Input:
[[100 132 112 121]
 [137 136 125  98]
 [137 139 128 104]]
Output: 121

Input:
[[122 134 127 119 117]
 [156 129 137 128 105]
 [140 147 101  99 125]]
Output: 117

Input:
[[127 133 120 141]
 [130 105 120 115]
 [116 128 132 148]]
Output: 141

Input:
[[125 134 136 128 124 128 128]
 [122 151 149 151 148 139 120]
 [127 124 121 134 131 124 139]]
Output: 128

Input:
[[118 112 101 129]
 [119 121 121 131]
 [121 112 101 129]]
Output: 129

Input:
[[140 127 122 115]
 [127 143 146 151]
 [117 137 126 121]]
Output: 115

Input:
[[153 131 116 121]
 [116 132 123 130]
 [113 122 136 129]]
Output: 121

Input:
[[119 111 128 128]
 [115 137 144 150]
 [138 120 116 117]]
Output: 128

Input:
[[144 141 115 104]
 [154 152 109 114]
 [148 149 102 116]]
Output: 104
---
[[133 108 110 110 114 107]
 [137 120 118 121 117 120]
 [145 113 114 111 117 118]]: 118

[[124 133 127 132]
 [146 109 149  99]
 [129 127 130 125]]: 149

[[122 122 123 115 136 111 122]
 [107 106 110 122 134 120 108]
 [106 105 109 119 135 119 107]]: 110

[[117 140  99 148 120]
 [110 105 113 125 137]
 [102 131 103 125 144]]: 113

[[105 137 103 130]
 [104 137 101 130]
 [137 124 138 131]]: 101

[[138 110 105 133 105]
 [137 117 119 136 123]
 [154 129 123 130 119]]: 119

[[126 131 121 129 129]
 [123 128 106 143 128]
 [134 124 150 129 138]]: 106
---
[134 144 117 128 125 150 129] Out: 150, 144

[[132 124 128 123 123 126 127]
 [122 138 125 143 130 127 120]
 [125 112 131 107 121 122 125]] Out: 143, 138

[158  99  98 149 125] Out: 158, 149

[[120 135 107 111]
 [123 137 100 109]] Out: 137, 135

[153 151 137 123 142 155] Out: 155, 153

[105 120 105 114 129 126  98] Out: 129, 126

[132 129 154 153 135 143 120] Out: 154, 153

[[121 140 131 154 139 141 133]
 [136 101 151 133 129 112 136]] Out: 154, 151
---
[[120 137 150 106 117 120]
 [120 136 148 105 116 119]
 [119 135 149 104 115 118]] yields 120, 118

[118 132 150 142] yields 118, 142

[148 150 103 108 103 141] yields 148, 141

[[102 130 124 109 120]
 [107 132 119 103 129]
 [137 118 123 126 121]] yields 102, 121

[128 106 143 138 141 136] yields 128, 136

[122 132 153 142] yields 122, 142
---
[[134 100 112 157 115]
 [136 119 110 119 136]] yields 119

[[134 118 118 128 123]
 [127 115 128 135 103]
 [128 110 141 137 131]] yields 135

[[133 117 105 130 141]
 [144 102 147 132 109]
 [153 144 102 133 108]] yields 132

[[139 136 135 156 127 155 108]
 [142 141 141 149 119 148 111]] yields 148

[[122 143 108 147 148 145 154]
 [123 144 106 135 151 143 155]] yields 143

[[128 140 141 140 114]
 [119 147 148 147 146]
 [146 110 107 108 145]] yields 147

[[109 125 141 153 126]
 [136 122 137 112 144]
 [134 129 105 143 115]] yields 112

[[126 108 144 129]
 [124 149 133 146]
 [137 125 145 131]] yields 133
---
[[131 133 124 126 140 141 132 127 138 152 119 129 119 121 117 129]
 [140 131 132 125 150 139 135 131 132 123 141 127 124 141 134 140]
 [119 127 133 147 139 122 135 137 130 135 138 126 112 141 121 130]
 [108 120 114 140 131 116 120 135 123 114 128 122 122 127 131 124]
 [119 109 121 145 122 133 128 138 131 117 139 124 122 130 142 129]
 [135 144 125 114 128 117 116 118 129 133 115 134 130 118 114 132]
 [130 137 125 128 137 141 136 124 142 149 119 127 122 120 114 130]
 [126 125 131 146 153 126 124 128 139 136 134 137 123 125 126 136]
 [140 128 130 129 150 146 135 130 132 123 141 131 126 139 132 136]
 [113 119 117 120 130 124 129 139 110 125 125 127 122 145 139 125]] --> 117

[[149 149 149 107 148 149 107 106 148 150 148 106 149 149 106 107]
 [142 142 142 113 141 142 114 113 141 142 141 114 142 142 114 114]
 [133 133 133 123 133 133 123 123 133 134 133 123 133 133 122 123]
 [125 125 125 131 125 124 131 132 125 125 125 132 125 124 132 131]
 [128 128 128 128 128 128 127 128 128 128 128 128 128 128 128 128]] --> 106

[[149 149 148 107 108 105 103 108 108 109]
 [107 107 105 155 149 150 156 153 151 151]
 [149 152 147 102 105 104  99 105 107 105]
 [150 152 148 101 105 102  98 107 106 105]
 [150 147 152 106 107 101 103 103 106 105]
 [147 145 153 106 106 104 102 103 109 106]] --> 108

[[107 109 109 103 111 112 109]
 [147 147 145 149 144 144 145]
 [151 144 143 149 145 144 143]
 [149 143 148 151 144 147 149]
 [146 145 149 152 146 146 148]
 [149 147 146 151 146 145 145]
 [147 139 148 151 147 142 146]
 [149 144 146 151 142 142 146]] --> 112

[[145 135 116 134 117 123]
 [145 141 116 134 118 123]
 [135 111 116 140 125 131]
 [122 129 116 140 125 108]
 [135 134 116 140 135 113]
 [135 134 116 140 146 123]
 [112 134 127 134 125 138]
 [135 134 116 140 144 122]
 [144 143 124 133 121 123]
 [135 134 151 131 125 123]
 [135 118 127 142 125 141]
 [131 134 116 141 131 112]] --> 117

[[112 147 144 113 142 146 144 141 143 107 142 144 111 111 145 142]
 [122 132 141 118 137 139 136 136 137 120 139 133 120 118 137 141]
 [111 138 139 121 138 137 138 139 138 116 135 136 119 115 138 133]
 [130 120 121 137 122 121 122 120 121 130 125 120 133 131 124 123]
 [146 117 114 138 115 118 116 117 114 139 115 116 143 140 115 112]
 [137 121 124 133 126 122 123 124 123 134 125 124 134 132 125 127]
 [124 122 124 134 124 126 125 123 126 129 123 124 131 133 124 125]
 [143 118 110 143 114 115 115 112 113 144 113 112 141 140 115 111]
 [141 111 116 137 117 118 116 116 118 135 117 115 138 142 117 114]
 [139 113 120 137 116 119 119 120 121 139 122 119 136 139 120 119]] --> 145
---
[152 137 131 146] -> 137

[[150 134 132 151 107]
 [152 135 131 151 106]
 [149 137 129 150 104]] -> 137

[ 99 116 121 131 105 133 143] -> 116

[ 99 125 133 144 108 123 130] -> 125

[[150 118 111 125 151 108 121]
 [127 127 133 128 123 129 126]] -> 127

[114 111  99 128 151] -> 111
---
[136 101 122 100] value 136, 100

[100 124 120 116 146 112] value 100, 112

[130 126 128 128 101 151] value 130, 151

[[121 119 140 126 120]
 [133 131 150 134 135]
 [112 122 142 131 146]] value 121, 146

[131 124 144 108 124 156 121] value 131, 121

[114 149 110 106] value 114, 106
---
[[120 130 109 101 122]
 [114 129 112  99 123]] ans = 123

[[141 141 140 118 141]
 [124 125 125 136 124]
 [105 105 106 157 103]] ans = 124

[[152 120 139 121 119]
 [113  98 123 118 139]
 [124 133 128 145 149]] ans = 139

[[151 150 152 151 149]
 [112 113 110 112 113]] ans = 113

[[135 123 135 135 123 123 123]
 [107 150 107 108 149 148 148]
 [130 128 130 130 128 128 128]] ans = 148

[[109 148 143 136 112 147 116]
 [107 146 144 135 114 147 116]
 [110 143 146 134 114 150 114]] ans = 116

[[104 104 116 147 102]
 [106 103 118 151 105]
 [148 149 137 114 153]] ans = 105

[[113 137 115 115 139 138]
 [156 111 153 153 109 109]] ans = 109

[[128 125 113 107]
 [101 125 106 120]] ans = 120
---
[154 153 106 107 108 153 106] value 108

[[116 144 145 115 143 143 116]
 [155 107 105 156 107 108 155]] value 107

[145 155 135 127] value 155

[[152 155 153 152 155 153]
 [117 115 116 117 115 116]] value 117

[136 146 143 142 140 104] value 142

[151 152 106 151 150 107] value 151

[135 130 148 105 138 139 127] value 138

[[157 151 143 109]
 [104 118 122 112]
 [102 148 116 127]] value 148
---
[122 105 107 114 115 129] -> 129
[144 135 114 150 106 121 113] -> 113
[139 130 124 119 101] -> 101
[119 156 158 114] -> 114
[157 155 145 122 152] -> 152
[141 113 141 150 135 122 138] -> 138
[129 126 132 136 115 105 127] -> 127
[132 104 126 117 110 100] -> 100
[139 136 103 140 125] -> 125
---
127	130	128	125	128	127	125
126	129	128	129	128	127	129
144	126	127	116	110	153	132
→ 129

128	130	126	131	129	129	131
122	126	150	134	147	151	150
→ 131

155	110	125	135
140	119	142	142
→ 135

114	135	142	131	107	117
115	133	139	130	109	119
→ 117

134	125	127	149	112	122
134	125	127	119	116	122
134	125	127	139	112	122
→ 122

122	124	139	122
151	126	113	120
→ 122
